a =
array([-38.8,  -3.9, -19.0, -48.2,  67.9, -22.2, -22.1, -14.2,  31.5,
       -15.8,  12.4,  40.3])
a[-12] -> -38.8
a[2] -> -19.0
a[1] -> -3.9
a[4] -> 67.9
a[5] -> -22.2
a[-6] -> -22.1
a[8] -> 31.5
a[7] -> -14.2

data =
[[  4.8  10.2   4.0 -11.2  -9.5   9.1   6.2  -2.2  -1.1  10.3 -14.8  -1.7
   -4.2   2.8   1.3]
 [ -0.5  14.2   4.6  -7.2 -12.6   9.6   9.8  -0.3  -0.2  10.8 -16.5  -2.7
   -5.5   5.4  -0.9]
 [  2.3   0.4  -2.1   0.5   4.9  -1.2  -1.7  -1.7  -2.6   1.0  -1.6  -0.4
   -1.3   2.2   0.0]
 [  2.8  -2.7   0.1  -2.6  -1.8  -0.5  -3.3  -0.7  -0.4  -1.7  -0.1   5.2
    0.8  -1.4  -1.3]
 [ 10.4  28.0   8.8 -28.2 -28.5  23.3  21.8   1.6  -2.2  31.2 -34.5  -7.3
  -12.5   8.9   0.6]
 [ -4.6 -29.5 -14.1  30.5  29.4 -24.3 -24.5  -2.7   2.3 -29.0  37.5   7.5
   11.4 -14.5  -0.4]
 [-10.4 -32.9 -14.5  39.9  38.4 -30.1 -29.3   0.1   2.3 -39.0  47.1   6.1
   18.8 -16.4   2.3]
 [ -3.3 -14.2  -8.4  14.8  13.2 -13.0  -8.9  -0.6   1.0 -15.0  17.3   1.8
    4.4  -4.7   3.6]
 [ -1.8 -17.4 -10.7  21.4  21.7 -20.3 -18.1  -0.1   0.8 -24.0  26.7   3.5
    8.0 -10.9  -2.2]
 [  9.8  44.4  16.4 -53.6 -48.4  39.3  39.7  -1.3  -3.8  53.8 -62.2 -10.7
  -24.4  16.7  -4.0]
 [  1.1 -14.0  -6.2  14.3  12.7 -10.8  -9.7  -1.8  -0.2 -15.2  12.5   2.0
    3.0  -4.5  -1.0]
 [  0.5  -1.0  -1.7   2.3   3.7  -2.4   0.5  -1.3   1.1  -1.0   0.3   0.8
    1.7   1.8   3.1]]
data[-12][0]	4.8
data[0]	[4.8, 10.2, 4.0, -11.2, -9.5, 9.1, 6.2, -2.2, -1.1, 10.3, -14.8, -1.7, -4.2, 2.8, 1.3]
data[1][5]	9.6
data[-8][10]	-34.5
data[4][14]	0.6
data[-6][12]	18.8
data[-3][11]	-10.7
data[-9]	[2.8, -2.7, 0.1, -2.6, -1.8, -0.5, -3.3, -0.7, -0.4, -1.7, -0.1, 5.2, 0.8, -1.4, -1.3]
data[-5][-4]	1.8
data[11][8]	1.1
data[5]	[-4.6, -29.5, -14.1, 30.5, 29.4, -24.3, -24.5, -2.7, 2.3, -29.0, 37.5, 7.5, 11.4, -14.5, -0.4]
data[-9][-8]	-0.7
data[11][1]	-1.0
data[3][13]	-1.4
data[5][-15]	-4.6
data[-9][5]	-0.5
data[4]	[10.4, 28.0, 8.8, -28.2, -28.5, 23.3, 21.8, 1.6, -2.2, 31.2, -34.5, -7.3, -12.5, 8.9, 0.6]
data[7][-5]	17.3
data[-1]	[0.5, -1.0, -1.7, 2.3, 3.7, -2.4, 0.5, -1.3, 1.1, -1.0, 0.3, 0.8, 1.7, 1.8, 3.1]
data[-8][-10]	23.3
data[2][10]	-1.6
data[0][1]	10.2
data[-7][-8]	-2.7
data[-5]	[-3.3, -14.2, -8.4, 14.8, 13.2, -13.0, -8.9, -0.6, 1.0, -15.0, 17.3, 1.8, 4.4, -4.7, 3.6]
data[9][-10]	39.3
data[5][-11]	29.4
data[-12][13]	2.8
data[4][12]	-12.5
data[:, -14]	[10.2, 14.2, 0.4, -2.7, 28.0, -29.5, -32.9, -14.2, -17.4, 44.4, -14.0, -1.0]
data[:, -8]	[-2.2, -0.3, -1.7, -0.7, 1.6, -2.7, 0.1, -0.6, -0.1, -1.3, -1.8, -1.3]
data[-5][2]	-8.4
data[9]	[9.8, 44.4, 16.4, -53.6, -48.4, 39.3, 39.7, -1.3, -3.8, 53.8, -62.2, -10.7, -24.4, 16.7, -4.0]
data[11][3]	2.3
data[:, 12]	[-4.2, -5.5, -1.3, 0.8, -12.5, 11.4, 18.8, 4.4, 8.0, -24.4, 3.0, 1.7]
